Here is a tiny trained network, its code and every weight. The questions are about switching its units off for an input and a class, where a switched-off unit gives its printed mean instead of its output.

import numpy as np


def w(rows, s, z=0):
    codes = np.array(rows[::2]) - 128.0
    scale = np.full(codes.shape[1], s)
    scale[-1] = z or s
    return codes * scale


def f(y):
    return y / 2 * (1 + np.tanh(0.7978845608 * (y + 0.044715 * y**3)))


def log_softmax(a):
    a = a - a.max(-1, keepdims=True)
    return a - np.log(np.exp(a).sum(-1, keepdims=True))


def net(x, mask):
    res = np.array(x, float).reshape(1, 4) / 4 @ E
    y = f(res @ A[0][:, :-1].T + A[0][:, -1])
    res = res + np.where(mask, y, B[0][:, -1]) @ B[0][:, :-1]
    return log_softmax(res[-1] @ U[:, :-1].T + U[:, -1])


A, B = {}, {}
E = w([
[100,186,100,232,62,30],'x0',
[221,25,53,207,166,147],'x1',
[121,126,115,121,133,141],'x2',
[165,52,254,146,136,56],'x3',
],0.0078)
A[0] = w([
[129,42,159,101,178,150,204],'n1',
[156,86,87,199,115,84,181],'n2',
[112,155,122,132,130,93,178],'n3',
[67,202,170,124,33,96,167],'n4',
[144,171,123,215,45,86,255],'n5',
[54,204,158,103,93,107,237],'n6',
[156,135,91,191,145,98,185],'n7',
[111,108,123,136,131,124,109],'n8',
[190,44,186,120,160,161,210],'n9',
[65,166,168,118,109,61,136],'n10',
[96,159,104,72,125,254,237],'n11',
[157,67,112,156,120,117,177],'n12',
[174,176,107,160,100,104,223],'n13',
[119,156,141,156,88,41,203],'n14',
],0.0099,0.0035)
B[0] = w([
[200,74,100,160,198,95,200],'n1',
[100,39,103,115,74,82,218],'n2',
[104,139,157,96,82,151,158],'n3',
[87,207,196,102,146,134,236],'n4',
[48,108,141,127,61,141,255],'n5',
[80,195,158,100,204,155,237],'n6',
[58,76,52,106,26,95,196],'n7',
[101,89,127,147,147,141,126],'n8',
[254,71,126,185,228,66,222],'n9',
[89,157,163,115,187,112,199],'n10',
[181,195,47,119,160,208,234],'n11',
[129,42,151,178,100,77,184],'n12',
[96,131,133,116,70,139,189],'n13',
[93,78,171,98,96,108,216],'n14',
],0.0077,0.009)
U = w([
[79,64,96,117,47,75,132],'0',
[136,205,38,89,139,228,211],'1',
[209,77,127,150,195,57,165],'2',
[74,177,255,89,136,111,7],'3',
],0.0091,0.0014)

Each question gives the input, the list of numbers given to net, and the class t.
The units are the neurons (one row each of A and B). Each row of codes is followed by its name. A weight is (code - 128) times the scale printed after its matrix; where a second scale follows, it is the last column's (A, B and U).
mask holds one flag per neuron, in row order. A switched-off neuron (its flag False) gives its mean, the last column of its row in B, instead of its output. The means were averaged over made-up inputs and are rounded, as every weight is.
A unit's drop is (log p(t) with every unit on - log p(t) with that unit switched off) / (log p(t) with every unit on - log p(t) with every unit switched off).
The circuit of an input: a set's keep is (log p(t) with only the set's units on - log p(t) with every unit switched off) / (log p(t) with every unit on - log p(t) with every unit switched off). Starting from the 12 units with the biggest drops (on a tie, the unit counted first), units are removed one at a time, each time the one whose removal leaves the highest keep (on an exact tie, the one counted first), for as long as the keep stays at least 0.8.
units of the circuit, in order: the units of the circuit, biggest drop first
k most important neurons: the k neurons with the biggest drops, biggest first
drop when u is switched off: that unit's drop, to one decimal
input [-5,-8,5,-1], class 1: units of the circuit, in order	(n11)
input [-8,-7,-6,5], class 2: units of the circuit, in order	(n9 n1)
input [-4,-5,4,1], class 1: units of the circuit, in order	(n11 n14)
input [0,-2,3,6], class 2: units of the circuit, in order	(n9 n5)
input [-7,8,5,-6], class 2: 2 most important neurons	(n9 n1)
input [-7,-7,3,8], class 2: 2 most important neurons	(n9 n1)
input [2,8,3,2], class 0: 2 most important neurons	(n7 n2)
input [6,-1,-2,-1], class 3: 2 most important neurons	(n4 n6)
input [-3,-3,-8,6], class 2: drop when n9 is switched off	0.1
input [5,2,3,8], class 0: drop when n8 is switched off	0.0
input [1,6,5,-3], class 0: drop when n7 is switched off	0.1
